The rows lie along a hidden order. The number after each row says roughly how far along it the row is, from 0 to 9. A new part has a new order.
[-30 -28 -30  45  56   3  30  25   6 -11   1 -33 -44 -27   5  -5  -1   3
  12  73 -21] : 0
[  2  -3   2  43  17  -4  -1  -1   0  20  -1 -10 -27  -5   2  11  24  -5
   1  21 -12] : 5
[ -1 -31 -13 -10  53   8  31 -26  39  -8 -16 -21 -12  -5   5   5 -33  -9
   8  37  33] : 9
[-11 -28 -27  -5  33   5  16  -9  36 -15  -7  -8   8 -14 -17  10 -44  21
  12   0   3] : 2
[  3  12 -24  44   8 -16   4  -7   8  11  -7 -22   3  -5  -9  19  26   6
   1  17 -28] : 1
[-19 -29 -25  10  46   3  29  -2  24 -16  -7 -29 -17 -14  -4   0 -27   5
  12  48   2] : 4
[-15 -17 -39  -4  46  -4  28 -11  40 -19 -12 -22  21  -2 -23   7 -36  18
  12  27  -2] : 1
[ -9 -19  -2  78  50   2  15   9  -2  26  -5 -27 -69 -22  26   6  31 -24
   3  74  -8] : 6
